Here is a tiny trained network, its code and every weight. The questions are about switching its units off for an input and a class, where a switched-off unit gives its printed mean instead of its output.

import numpy as np


def w(rows, s, z=0):
    codes = np.array(rows[::2]) - 128.0
    scale = np.full(codes.shape[1], s)
    scale[-1] = z or s
    return codes * scale


def f(y):
    return y / 2 * (1 + np.tanh(0.7978845608 * (y + 0.044715 * y**3)))


def log_softmax(a):
    a = a - a.max(-1, keepdims=True)
    return a - np.log(np.exp(a).sum(-1, keepdims=True))


def net(x, mask):
    res = np.array(x, float).reshape(1, 7) / 4 @ E
    y = f(res @ A[0][:, :-1].T + A[0][:, -1])
    res = res + np.where(mask, y, B[0][:, -1]) @ B[0][:, :-1]
    return log_softmax(res[-1] @ U[:, :-1].T + U[:, -1])


A, B = {}, {}
E = w([
[84,21,37,210,168,77,57,75,62,132,173],'x0',
[142,208,175,213,165,87,125,180,150,164,123],'x1',
[133,84,121,116,132,116,151,158,144,130,132],'x2',
[131,47,107,111,141,163,77,148,180,66,89],'x3',
[146,112,151,152,133,105,127,172,145,156,129],'x4',
[117,117,140,71,119,145,78,90,143,136,145],'x5',
[58,80,130,226,39,179,171,16,253,168,132],'x6',
],0.0056)
A[0] = w([
[147,149,123,68,128,230,101,191,98,174,130,60],'N1',
[95,102,66,222,189,68,3,95,81,125,169,78],'N2',
[177,127,149,82,181,160,23,180,105,12,144,98],'N3',
[250,140,97,144,136,66,173,191,83,64,73,86],'N4',
[69,92,166,153,81,217,145,55,206,195,92,68],'N5',
[137,134,96,36,211,137,105,148,53,156,85,59],'N6',
[156,226,174,93,109,206,178,134,184,77,112,42],'N7',
[173,199,201,56,98,176,176,199,224,127,64,117],'N8',
[40,82,192,165,129,177,172,98,171,91,107,60],'N9',
[118,221,124,105,105,107,210,121,87,194,218,127],'N10',
[135,139,162,94,152,118,112,175,44,127,156,3],'N11',
[121,39,92,15,71,217,128,53,68,98,117,205],'N12',
],0.0054,0.0028)
B[0] = w([
[130,171,17,117,122,122,121,137,115,137,90,140],'N1',
[91,110,77,109,100,156,102,211,77,112,213,224],'N2',
[177,126,97,82,171,56,199,118,145,122,52,200],'N3',
[170,144,115,163,133,120,140,75,164,188,123,178],'N4',
[174,170,77,118,78,54,144,84,171,205,77,240],'N5',
[146,146,79,97,61,96,163,85,240,152,141,178],'N6',
[91,81,70,124,115,191,136,186,135,116,136,190],'N7',
[88,93,85,171,67,173,106,188,3,109,185,247],'N8',
[117,143,81,88,96,77,143,121,133,148,40,174],'N9',
[60,85,149,174,168,109,132,132,110,134,91,185],'N10',
[116,208,118,98,116,92,142,110,201,108,103,145],'N11',
[153,152,168,208,151,189,46,67,60,107,115,254],'N12',
],0.0076,0.0046)
U = w([
[3,88,74,118,88,202,104,205,78,89,216,97],'0',
[133,167,75,86,107,47,157,77,216,173,92,32],'1',
[128,126,164,147,155,163,118,118,78,168,128,252],'2',
[94,113,151,137,171,183,107,133,100,138,141,222],'3',
[28,99,159,159,175,135,128,129,102,93,93,164],'4',
[118,160,189,174,139,194,67,129,115,95,153,113],'5',
],0.0055,0.0024)

Each question gives the input, the list of numbers given to net, and the class t.
The units are the neurons (one row each of A and B). Each row of codes is followed by its name. A weight is (code - 128) times the scale printed after its matrix; where a second scale follows, it is the last column's (A, B and U).
mask holds one flag per neuron, in row order. A switched-off neuron (its flag False) gives its mean, the last column of its row in B, instead of its output. The means were averaged over made-up inputs and are rounded, as every weight is.
A unit's drop is (log p(t) with every unit on - log p(t) with that unit switched off) / (log p(t) with every unit on - log p(t) with every unit switched off).
The circuit of an input: a set's keep is (log p(t) with only the set's units on - log p(t) with every unit switched off) / (log p(t) with every unit on - log p(t) with every unit switched off). Starting from all 12 units, units are removed one at a time, each time the one whose removal leaves the highest keep (on an exact tie, the one counted first), for as long as the keep stays at least 0.8.
units of the circuit, in order: the units of the circuit, biggest drop first
most important unit: the unit with the biggest drop
top k neurons: the k neurons with the biggest drops, biggest first
drop of u: that unit's drop, to one decimal
input [4,-7,-6,-2,-6,5,-4], class 5: units of the circuit, in order => N12
input [-1,-6,-3,-2,4,1,-8], class 1: units of the circuit, in order => N6, N3
input [-6,4,1,-2,-5,-1,0], class 0: units of the circuit, in order => N8, N7
input [4,3,-3,-5,-4,3,-7], class 1: top 2 neurons => N6, N8
input [-2,-1,-4,4,7,3,-6], class 1: units of the circuit, in order => N3, N6
input [5,6,-6,6,3,-6,8], class 1: top 2 neurons => N5, N8
input [0,6,7,-7,-2,-1,-8], class 1: top 2 neurons => N6, N11
input [6,2,4,3,8,6,8], class 1: top 3 neurons => N5, N8, N9
input [4,8,0,-1,4,4,8], class 1: top 4 neurons => N5, N8, N12, N9
input [2,-5,-6,-2,-3,2,7], class 1: top 3 neurons => N5, N8, N9
input [-7,2,7,5,-3,-3,-3], class 0: top 2 neurons => N8, N7
input [2,8,-4,0,-8,2,-8], class 1: top 2 neurons => N6, N3
input [-8,4,4,7,3,5,5], class 0: top 2 neurons => N8, N7
input [-8,-5,-1,8,0,-1,0], class 0: most important unit => N8
input [5,0,5,4,6,-1,-7], class 1: top 2 neurons => N3, N6
input [0,3,1,-1,6,-5,-7], class 1: drop of N11 => 0.1
input [0,3,-8,5,6,6,8], class 1: drop of N4 => 0.0
input [-7,2,1,5,-4,-7,5], class 0: drop of N2 => -0.1
